Here is a tiny trained network, its code and every weight. The questions are about switching its units off for an input and a class, where a switched-off unit gives its printed mean instead of its output.

import numpy as np


def w(rows, s, z=0):
    codes = np.array(rows[::2]) - 128.0
    scale = np.full(codes.shape[1], s)
    scale[-1] = z or s
    return codes * scale


def f(y):
    return np.maximum(y, 0)


def log_softmax(a):
    a = a - a.max(-1, keepdims=True)
    return a - np.log(np.exp(a).sum(-1, keepdims=True))


def net(x, mask):
    res = np.array(x, float).reshape(1, 4) / 4 @ E
    y = f(res @ A[0][:, :-1].T + A[0][:, -1])
    res = res + np.where(mask, y, B[0][:, -1]) @ B[0][:, :-1]
    return log_softmax(res[-1] @ U[:, :-1].T + U[:, -1])


A, B = {}, {}
E = w([
[115,172,210,56,132,143,120,209],'x0',
[62,204,30,153,142,140,39,240],'x1',
[136,222,193,208,2,66,253,169],'x2',
[18,127,128,62,54,253,123,66],'x3',
],0.0061)
A[0] = w([
[76,187,154,126,107,189,176,208,59],'N1',
[189,73,93,165,182,73,92,114,128],'N2',
[196,127,83,136,173,95,140,115,75],'N3',
[126,179,123,117,166,88,152,193,83],'N4',
[134,143,147,52,133,184,144,61,138],'N5',
[81,205,88,189,90,110,118,118,205],'N6',
[103,136,92,105,189,151,2,185,127],'N7',
[77,196,79,187,93,113,149,116,147],'N8',
[211,62,99,182,206,40,104,120,115],'N9',
[104,78,180,101,129,199,124,87,100],'N10',
[175,153,168,111,118,106,106,136,121],'N11',
[100,181,163,114,82,165,122,176,70],'N12',
[92,173,153,108,81,143,137,181,76],'N13',
[129,131,74,91,179,169,27,195,141],'N14',
[105,158,140,77,120,143,166,145,41],'N15',
[183,139,187,157,98,61,197,145,141],'N16',
[164,85,111,133,144,161,129,96,3],'N17',
[112,87,151,52,114,197,136,77,122],'N18',
[114,97,127,82,142,213,120,25,190],'N19',
[161,149,155,113,137,111,168,181,149],'N20',
[174,179,190,140,99,66,156,177,65],'N21',
],0.0084,0.0024)
B[0] = w([
[173,119,179,190,68,98,166,83,202],'N1',
[180,139,150,123,95,105,184,151,226],'N2',
[154,172,157,144,90,126,167,142,185],'N3',
[101,136,104,130,164,156,113,131,171],'N4',
[117,99,123,166,125,113,72,98,197],'N5',
[132,215,137,81,152,163,170,205,218],'N6',
[45,153,34,79,179,196,81,172,255],'N7',
[113,206,111,110,158,140,157,187,209],'N8',
[168,190,191,157,107,115,204,149,254],'N9',
[105,86,117,137,98,106,74,97,196],'N10',
[115,134,112,124,133,128,131,156,157],'N11',
[161,126,154,160,92,108,146,100,187],'N12',
[141,78,155,150,109,103,152,107,187],'N13',
[2,141,17,89,177,160,32,163,250],'N14',
[140,104,144,144,136,114,122,111,156],'N15',
[77,198,50,49,201,205,88,183,234],'N16',
[130,115,139,144,96,102,121,106,158],'N17',
[118,87,110,165,121,116,77,97,213],'N18',
[103,89,115,134,148,137,57,108,243],'N19',
[118,138,108,107,133,152,133,170,175],'N20',
[60,180,54,110,197,174,87,200,204],'N21',
],0.0088,0.0071)
U = w([
[223,153,215,181,42,80,254,124,89],'0',
[53,165,38,60,183,209,105,165,243],'1',
[110,33,129,172,56,103,56,24,10],'2',
],0.0073,0.0014)

Each question gives the input, the list of numbers given to net, and the class t.
The units are the neurons (one row each of A and B). Each row of codes is followed by its name. A weight is (code - 128) times the scale printed after its matrix; where a second scale follows, it is the last column's (A, B and U).
mask holds one flag per neuron, in row order. A switched-off neuron (its flag False) gives its mean, the last column of its row in B, instead of its output. The means were averaged over made-up inputs and are rounded, as every weight is.
A unit's drop is (log p(t) with every unit on - log p(t) with that unit switched off) / (log p(t) with every unit on - log p(t) with every unit switched off).
unit that matters most: the unit with the biggest drop
top k neurons: the k neurons with the biggest drops, biggest first
drop of u: that unit's drop, to one decimal
input [-6,-5,3,2], class 2: top 3 neurons	(N7; N14; N21)
input [-1,-2,-5,-6], class 0: unit that matters most	N9
input [0,-8,0,-1], class 2: top 4 neurons	(N7; N14; N6; N8)
input [-1,-3,0,-2], class 0: top 2 neurons	(N14; N7)
input [-1,-4,1,-7], class 0: top 2 neurons	(N9; N14)
input [-3,-5,-7,-3], class 2: top 2 neurons	(N19; N6)
input [-4,-1,7,7], class 0: top 3 neurons	(N14; N7; N1)
input [7,1,2,1], class 0: drop of N9	-0.1
input [6,6,5,7], class 0: drop of N1	0.2
input [7,6,7,3], class 0: drop of N1	0.6
